Below is a small trained network, with its code and all its weights. Each question gives an input and a target symbol and asks what happens when units are switched off, that is, made to give their printed mean instead of their output.

import numpy as np


def w(rows, s, z=0):
    codes = np.array(rows[::2]) - 128.0
    scale = np.full(codes.shape[1], s)
    scale[-1] = z or s
    return codes * scale


def norm(h):
    return h / np.sqrt((h * h).mean(-1, keepdims=True) + 1e-5)


def f(y):
    return np.maximum(y, 0)


def softmax(a):
    e = np.exp(a - a.max(-1, keepdims=True))
    return e / e.sum(-1, keepdims=True)


def log_softmax(a):
    a = a - a.max(-1, keepdims=True)
    return a - np.log(np.exp(a).sum(-1, keepdims=True))


def net(x, mask):
    ids = ['ΛΞΣΩβζθμτφ'.index(c) for c in x.split()]
    T = len(ids)
    res = E[ids] + P[:T]
    r = norm(res)
    for j in range(2):
        rows = slice(3 * j, 3 * j + 3)
        q, k, v = (r @ M[0][rows].T for M in (Q, K, V))
        z = softmax(np.where(np.tri(T) > 0, q @ k.T / 3**0.5, -1e9)) @ v
        o = O[0][rows]
        res = res + np.where(mask[j], z, o[:, -1]) @ o[:, :-1]
    y = f(norm(res) @ A[0][:, :-1].T + A[0][:, -1])
    res = res + np.where(mask[2:10], y, B[0][:, -1]) @ B[0][:, :-1]
    return log_softmax(norm(res)[-1] @ U[:, :-1].T + U[:, -1])


Q, K, V, O, A, B = {}, {}, {}, {}, {}, {}
E = w([
[123,152,144,159,127,3],'Λ',
[97,141,167,150,227,180],'Ξ',
[73,72,134,141,104,131],'Σ',
[148,180,210,92,63,130],'Ω',
[82,122,124,47,106,111],'β',
[96,144,45,83,117,143],'ζ',
[153,163,104,130,98,186],'θ',
[136,87,65,106,163,128],'μ',
[157,84,121,87,137,156],'τ',
[191,95,115,184,129,141],'φ',
],0.0078)
P = w([
[4,116,178,166,225,217],'0',
[34,103,154,143,182,185],'1',
[89,106,138,121,182,177],'2',
[98,88,131,109,125,156],'3',
[134,93,114,82,100,144],'4',
[161,75,102,55,74,111],'5',
[183,61,92,45,39,102],'6',
[225,38,73,18,3,65],'7',
],0.004)
Q[0] = w([
[76,187,70,121,191,113],'head 0',
[88,136,133,93,71,87],'head 0',
[162,168,154,181,156,45],'head 0',
[161,228,189,152,95,173],'head 1',
[102,120,82,152,1,81],'head 1',
[144,51,102,117,98,177],'head 1',
],0.021)
K[0] = w([
[82,104,94,201,174,215],'head 0',
[173,116,32,130,74,104],'head 0',
[24,167,172,210,145,41],'head 0',
[47,238,119,119,71,182],'head 1',
[174,98,40,59,6,46],'head 1',
[213,74,98,112,126,165],'head 1',
],0.016)
V[0] = w([
[34,199,6,175,141,133],'head 0',
[111,182,132,45,192,49],'head 0',
[147,230,213,85,87,156],'head 0',
[75,118,154,140,191,126],'head 1',
[241,63,91,112,221,133],'head 1',
[50,90,72,73,189,74],'head 1',
],0.014)
O[0] = w([
[39,138,1,166,137,95,120],'head 0',
[148,159,93,39,174,73,109],'head 0',
[253,149,114,188,164,90,50],'head 0',
[173,129,219,108,135,112,177],'head 1',
[34,155,143,173,242,88,145],'head 1',
[184,45,102,129,212,112,254],'head 1',
],0.0094,0.0075)
A[0] = w([
[196,149,152,51,115,93,54],'neuron 0',
[117,156,211,150,173,176,5],'neuron 1',
[30,251,173,187,74,152,148],'neuron 2',
[186,138,64,198,103,151,75],'neuron 3',
[105,207,2,98,67,99,23],'neuron 4',
[72,103,167,123,40,152,53],'neuron 5',
[224,208,206,141,79,125,42],'neuron 6',
[42,158,140,111,117,127,79],'neuron 7',
],0.017,0.0029)
B[0] = w([
[155,141,94,53,97,84,255],'neuron 0',
[127,149,204,73,92,162,220],'neuron 1',
[63,250,76,127,57,74,238],'neuron 2',
[128,127,190,154,106,55,191],'neuron 3',
[123,209,152,66,156,224,196],'neuron 4',
[132,72,86,171,106,182,246],'neuron 5',
[158,177,86,200,225,168,180],'neuron 6',
[170,134,101,180,141,90,206],'neuron 7',
],0.024,0.0071)
U = w([
[107,169,116,128,133,136,94],'Λ',
[124,114,124,126,133,140,5],'Ξ',
[133,43,92,177,71,216,202],'Σ',
[239,167,106,192,179,153,139],'Ω',
[185,93,74,45,83,55,151],'β',
[98,173,75,75,179,242,62],'ζ',
[156,104,173,199,75,30,133],'θ',
[68,76,101,147,245,89,144],'μ',
[88,115,254,87,133,162,152],'τ',
[59,192,117,169,45,107,182],'φ',
],0.0079,0.0032)

Each question gives the input, a string of symbols that net reads in full, and the target symbol t.
The units are the heads (3 rows each of Q, K, V and O) and the neurons (one row each of A and B). Each row of codes is followed by its name. A weight is (code - 128) times the scale printed after its matrix; where a second scale follows, it is the last column's (O, A, B and U).
mask holds one flag per unit, heads first, then neurons. A switched-off unit (its flag False) gives its mean, the last column of its rows in O or B, instead of its output. The means were averaged over made-up inputs and are rounded, as every weight is.
A unit's drop is (log p(t) with every unit on - log p(t) with that unit switched off) / (log p(t) with every unit on - log p(t) with every unit switched off).
The circuit of an input: a set's keep is (log p(t) with only the set's units on - log p(t) with every unit switched off) / (log p(t) with every unit on - log p(t) with every unit switched off). Starting from all 10 units, units are removed one at a time, each time the one whose removal leaves the highest keep (on an exact tie, the one counted first), for as long as the keep stays at least 0.8.
units of the circuit, in order: the units of the circuit, biggest drop first
unit that matters most: the unit with the biggest drop
k most important neurons: the k neurons with the biggest drops, biggest first
which heads matter: for each layer, one digit per head in row order, 1 if its drop is at least 0.15 and else 0, layers parted by /
drop when u is switched off: that unit's drop, to one decimal
input μ θ Λ, target β: which heads matter -> 01
input θ φ Σ μ Ξ μ Ξ Ω, target Ω: units of the circuit, in order -> head 0; neuron 6
input φ Σ μ Σ Σ Λ Σ, target Σ: which heads matter -> 00
input φ Λ Λ Σ β Σ Λ, target ζ: unit that matters most -> neuron 4
input Σ β Σ Σ ζ β Ξ, target τ: units of the circuit, in order -> head 1; neuron 1
input Ξ Λ Ξ θ ζ, target θ: units of the circuit, in order -> head 0; neuron 3
input Σ Σ Ω θ Λ Σ, target θ: which heads matter -> 10
input μ Σ β Λ Σ Ξ Λ, target ζ: units of the circuit, in order -> neuron 4; head 1
input μ Λ θ β ζ, target θ: units of the circuit, in order -> neuron 3; head 0
input Σ β Λ Σ τ μ, target τ: units of the circuit, in order -> head 0; neuron 1
input τ Λ ζ, target τ: 2 most important neurons -> neuron 1; neuron 2
input Λ Σ Ξ Σ Λ τ, target τ: drop when head 1 is switched off -> 0.5
input φ Σ Ξ μ, target μ: drop when head 1 is switched off -> 0.5
input Σ μ μ Σ, target μ: drop when head 0 is switched off -> 0.1
input Σ Σ Σ Ξ Λ τ β, target τ: unit that matters most -> head 0
input Σ ζ Σ, target ζ: 2 most important neurons -> neuron 4; neuron 2
